Below is a small trained network, with its code and all its weights. Each question gives an input and a target symbol and asks what happens when units are switched off, that is, made to give their printed mean instead of their output.

import numpy as np


def w(rows, s, z=0):
    codes = np.array(rows[::2]) - 128.0
    scale = np.full(codes.shape[1], s)
    scale[-1] = z or s
    return codes * scale


def norm(h):
    return h / np.sqrt((h * h).mean(-1, keepdims=True) + 1e-5)


def f(y):
    return y / 2 * (1 + np.tanh(0.7978845608 * (y + 0.044715 * y**3)))


def softmax(a):
    e = np.exp(a - a.max(-1, keepdims=True))
    return e / e.sum(-1, keepdims=True)


def log_softmax(a):
    a = a - a.max(-1, keepdims=True)
    return a - np.log(np.exp(a).sum(-1, keepdims=True))


def net(x, mask):
    ids = ['αγηλσφω'.index(c) for c in x.split()]
    T = len(ids)
    res = E[ids] + P[:T]
    u = 0
    for l in range(2):
        r = norm(res)
        for j in range(3):
            rows = slice(3 * j, 3 * j + 3)
            q, k, v = (r @ M[l][rows].T for M in (Q, K, V))
            z = softmax(np.where(np.tri(T) > 0, q @ k.T / 3**0.5, -1e9)) @ v
            o = O[l][rows]
            res = res + np.where(mask[u + j], z, o[:, -1]) @ o[:, :-1]
        u += 3
        y = f(norm(res) @ A[l][:, :-1].T + A[l][:, -1])
        res = res + np.where(mask[u : u + 4], y, B[l][:, -1]) @ B[l][:, :-1]
        u += 4
    return log_softmax(norm(res)[-1] @ U[:, :-1].T + U[:, -1])


Q, K, V, O, A, B = {}, {}, {}, {}, {}, {}
E = w([
[92,84,222,92,32,104,174,149,214],'α',
[98,94,107,68,73,69,90,182,58],'γ',
[109,177,202,94,172,104,136,157,133],'η',
[194,160,160,43,140,136,127,53,112],'λ',
[32,94,138,80,125,167,218,34,125],'σ',
[214,160,72,115,97,68,186,186,170],'φ',
[90,126,116,116,166,140,59,91,251],'ω',
],0.012)
P = w([
[150,117,132,202,149,2,130,66,128],'0',
[146,102,147,140,153,46,122,96,160],'1',
[133,121,146,127,149,64,127,106,153],'2',
[123,133,146,117,139,79,122,113,150],'3',
[128,143,129,109,146,95,141,132,132],'4',
[127,149,128,105,142,111,141,137,126],'5',
[123,151,128,103,130,126,137,148,120],'6',
[125,157,123,101,130,137,135,161,123],'7',
[128,156,121,104,121,153,132,167,116],'8',
[129,159,118,99,120,169,127,179,116],'9',
[123,171,111,85,115,178,133,191,119],'10',
[123,175,103,80,111,196,129,198,114],'11',
[132,160,108,75,122,207,133,215,134],'12',
],0.0097)
Q[0] = w([
[158,94,155,221,147,83,130,124,87],'L0H0',
[89,109,129,113,113,120,95,115,124],'L0H0',
[124,96,128,160,137,189,119,162,94],'L0H0',
[125,76,91,204,87,163,135,128,126],'L0H1',
[134,124,152,88,105,23,254,117,90],'L0H1',
[121,148,110,75,90,128,153,183,157],'L0H1',
[54,90,152,95,122,148,110,97,153],'L0H2',
[134,172,191,25,101,185,143,120,161],'L0H2',
[153,98,117,177,116,140,65,86,80],'L0H2',
],0.0098)
K[0] = w([
[128,84,140,173,193,18,114,73,136],'L0H0',
[127,92,115,144,114,102,100,153,58],'L0H0',
[159,54,92,160,95,139,111,102,146],'L0H0',
[148,118,162,164,185,114,210,79,231],'L0H1',
[137,107,204,87,131,147,195,209,1],'L0H1',
[116,62,109,191,73,186,103,205,92],'L0H1',
[189,235,175,162,188,236,154,122,157],'L0H2',
[113,162,99,124,99,253,134,205,134],'L0H2',
[126,74,189,162,171,7,167,121,152],'L0H2',
],0.0073)
V[0] = w([
[58,138,127,175,114,109,220,206,189],'L0H0',
[169,44,88,205,112,64,206,53,124],'L0H0',
[178,153,158,154,93,187,179,45,222],'L0H0',
[148,180,127,144,95,207,110,209,108],'L0H1',
[78,199,130,97,137,173,89,152,109],'L0H1',
[130,253,149,80,153,198,133,69,244],'L0H1',
[167,150,141,116,56,129,101,74,6],'L0H2',
[5,72,96,178,192,94,92,204,78],'L0H2',
[150,191,212,156,164,173,223,183,85],'L0H2',
],0.0047)
O[0] = w([
[124,126,119,110,141,61,130,66,150,124],'L0H0',
[73,228,95,131,145,98,109,151,111,2],'L0H0',
[138,170,185,159,116,110,148,114,79,92],'L0H0',
[111,130,164,103,142,118,57,132,142,62],'L0H1',
[154,96,134,124,126,128,90,172,138,155],'L0H1',
[111,65,128,184,193,61,130,147,88,88],'L0H1',
[89,115,179,163,166,134,167,106,92,84],'L0H2',
[112,141,120,2,131,100,139,116,141,68],'L0H2',
[141,71,84,159,143,70,197,85,148,169],'L0H2',
],0.0069,0.0045)
A[0] = w([
[74,231,127,147,56,160,125,112,173,64],'L0N0',
[95,153,76,121,64,253,219,88,83,145],'L0N1',
[93,238,110,179,116,151,80,116,120,3],'L0N2',
[35,127,119,133,153,179,99,108,167,124],'L0N3',
],0.0066,0.0046)
B[0] = w([
[111,104,61,167,87,143,99,92,78,153],'L0N0',
[130,140,117,102,157,107,123,254,190,252],'L0N1',
[125,161,151,136,206,43,208,79,164,95],'L0N2',
[133,87,25,188,147,128,122,168,117,127],'L0N3',
],0.0075,0.0025)
Q[1] = w([
[210,77,116,120,167,188,104,72,132],'L1H0',
[60,104,116,143,111,134,136,186,214],'L1H0',
[100,103,200,116,203,104,123,179,69],'L1H0',
[161,187,73,129,155,127,111,21,104],'L1H1',
[72,164,154,150,189,107,119,155,155],'L1H1',
[62,80,26,148,83,193,75,61,107],'L1H1',
[116,168,210,129,106,81,159,161,67],'L1H2',
[167,99,142,91,97,145,193,84,81],'L1H2',
[137,89,192,88,223,77,164,252,162],'L1H2',
],0.012)
K[1] = w([
[122,119,164,175,136,215,98,211,143],'L1H0',
[143,154,75,47,96,88,96,147,154],'L1H0',
[151,14,144,91,156,155,152,115,150],'L1H0',
[93,188,129,193,150,64,123,147,69],'L1H1',
[157,83,109,101,172,75,99,117,129],'L1H1',
[96,237,138,125,150,158,110,65,138],'L1H1',
[146,56,138,132,163,52,171,72,169],'L1H2',
[100,83,147,236,140,168,153,149,97],'L1H2',
[152,10,139,92,134,176,135,156,154],'L1H2',
],0.013)
V[1] = w([
[165,221,117,71,34,117,105,177,150],'L1H0',
[225,131,61,93,154,130,117,50,61],'L1H0',
[182,73,32,121,136,109,174,106,171],'L1H0',
[76,184,172,89,216,154,125,49,140],'L1H1',
[57,17,169,74,124,126,112,32,152],'L1H1',
[135,140,185,253,47,97,175,92,199],'L1H1',
[71,128,74,162,246,136,216,156,175],'L1H2',
[188,106,171,41,148,108,223,214,70],'L1H2',
[9,161,65,105,48,130,161,147,82],'L1H2',
],0.0071)
O[1] = w([
[220,33,108,213,114,132,186,121,137,231],'L1H0',
[216,127,154,122,173,203,112,50,84,112],'L1H0',
[98,108,173,168,186,162,92,163,67,141],'L1H0',
[77,51,91,2,143,133,120,53,85,101],'L1H1',
[69,56,159,103,103,116,146,63,208,134],'L1H1',
[125,117,203,122,119,69,149,181,100,139],'L1H1',
[119,93,29,104,148,161,193,233,130,185],'L1H2',
[130,164,123,140,84,119,248,89,46,255],'L1H2',
[18,139,202,163,105,203,149,169,153,31],'L1H2',
],0.0076,0.005)
A[1] = w([
[94,60,163,186,138,176,142,95,126,37],'L1N0',
[152,142,184,88,207,182,79,1,28,2],'L1N1',
[124,181,73,52,113,85,136,82,93,95],'L1N2',
[106,151,123,81,226,46,146,171,82,93],'L1N3',
],0.0084,0.0034)
B[1] = w([
[130,68,41,190,83,118,222,168,220,135],'L1N0',
[111,237,255,90,212,223,34,85,22,166],'L1N1',
[194,9,101,85,130,85,240,103,146,202],'L1N2',
[129,124,96,149,85,219,66,82,184,253],'L1N3',
],0.0077,0.006)
U = w([
[158,61,92,107,181,131,1,181,189,112],'α',
[123,202,110,143,66,208,125,39,219,53],'γ',
[151,112,190,124,175,196,98,96,23,253],'η',
[103,101,235,111,125,23,107,166,144,110],'λ',
[22,124,111,85,176,186,184,200,97,59],'σ',
[169,196,72,185,155,45,126,173,89,134],'φ',
[186,71,80,56,125,81,205,90,127,118],'ω',
],0.0065,0.0031)

Each question gives the input, a string of symbols that net reads in full, and the target symbol t.
The units are the heads (3 rows each of Q, K, V and O) and the neurons (one row each of A and B). Each row of codes is followed by its name. A weight is (code - 128) times the scale printed after its matrix; where a second scale follows, it is the last column's (O, A, B and U).
mask holds one flag per unit, layer by layer, with each layer's heads first. A switched-off unit (its flag False) gives its mean, the last column of its rows in O or B, instead of its output. The means were averaged over made-up inputs and are rounded, as every weight is.
A unit's drop is (log p(t) with every unit on - log p(t) with that unit switched off) / (log p(t) with every unit on - log p(t) with every unit switched off).
The circuit of an input: a set's keep is (log p(t) with only the set's units on - log p(t) with every unit switched off) / (log p(t) with every unit on - log p(t) with every unit switched off). Starting from the 12 units with the biggest drops (on a tie, the unit counted first), units are removed one at a time, each time the one whose removal leaves the highest keep (on an exact tie, the one counted first), for as long as the keep stays at least 0.8.
units of the circuit, in order: the units of the circuit, biggest drop first
most important unit: the unit with the biggest drop
top k neurons: the k neurons with the biggest drops, biggest first
heads that matter: for each layer, one digit per head in row order, 1 if its drop is at least 0.15 and else 0, layers parted by /
input η φ η, target φ: most important unit -> L1H1
input γ λ η η α η α η, target λ: heads that matter -> 000 / 011
input ω ω η γ, target α: heads that matter -> 010 / 001
input α σ η γ, target λ: units of the circuit, in order -> (L1H2 L0H0)
input λ η ω ω λ σ, target σ: heads that matter -> 010 / 000
input λ σ λ, target σ: units of the circuit, in order -> (L1H2 L0H0)
input η η λ λ ω λ, target α: heads that matter -> 010 / 001
input σ λ ω λ η η η η ω α, target λ: heads that matter -> 010 / 110
input φ η η λ γ α λ, target φ: top 2 neurons -> (L1N3 L1N2)
input γ η α, target γ: heads that matter -> 111 / 001
input η η γ γ, target γ: units of the circuit, in order -> (L0H0 L1H2 L0H1)
input λ η ω α λ ω, target λ: units of the circuit, in order -> (L0H2 L0H1 L1H2 L1H0)
input σ η α γ, target σ: units of the circuit, in order -> (L0H1 L1H2 L0H0 L0N1)
input γ λ φ λ, target γ: top 2 neurons -> (L0N1 L0N0)
input η φ α λ η ω η, target α: units of the circuit, in order -> (L0H0 L1H2)
input η λ η γ λ σ η λ λ λ η η, target φ: units of the circuit, in order -> (L1H1 L1N3)
input α η η α ω ω σ ω, target σ: units of the circuit, in order -> (L0H1 L1H2 L0N1)
input λ η φ γ, target φ: heads that matter -> 001 / 110
input γ η η λ, target γ: units of the circuit, in order -> (L0H1 L1H2)
input φ ω λ γ, target η: units of the circuit, in order -> (L1H0)
input ω η ω λ η ω η, target α: units of the circuit, in order -> (L1H2)
input η φ η φ η η ω η σ η η ω, target ω: units of the circuit, in order -> (L1H2 L0H0)
input λ α λ α η ω η φ ω η λ, target λ: heads that matter -> 011 / 010
input λ φ λ λ ω η ω λ φ λ ω, target η: units of the circuit, in order -> (L1H2 L1N1 L1H0)
input ω ω α η ω, target λ: heads that matter -> 111 / 001
input φ γ φ ω λ ω γ ω η ω φ, target α: heads that matter -> 001 / 001
input σ λ σ η η α η α λ λ λ λ, target η: heads that matter -> 010 / 100
input ω λ η η η σ η η η ω γ α γ, target λ: units of the circuit, in order -> (L0H0 L1H2 L1H1 L0H1)
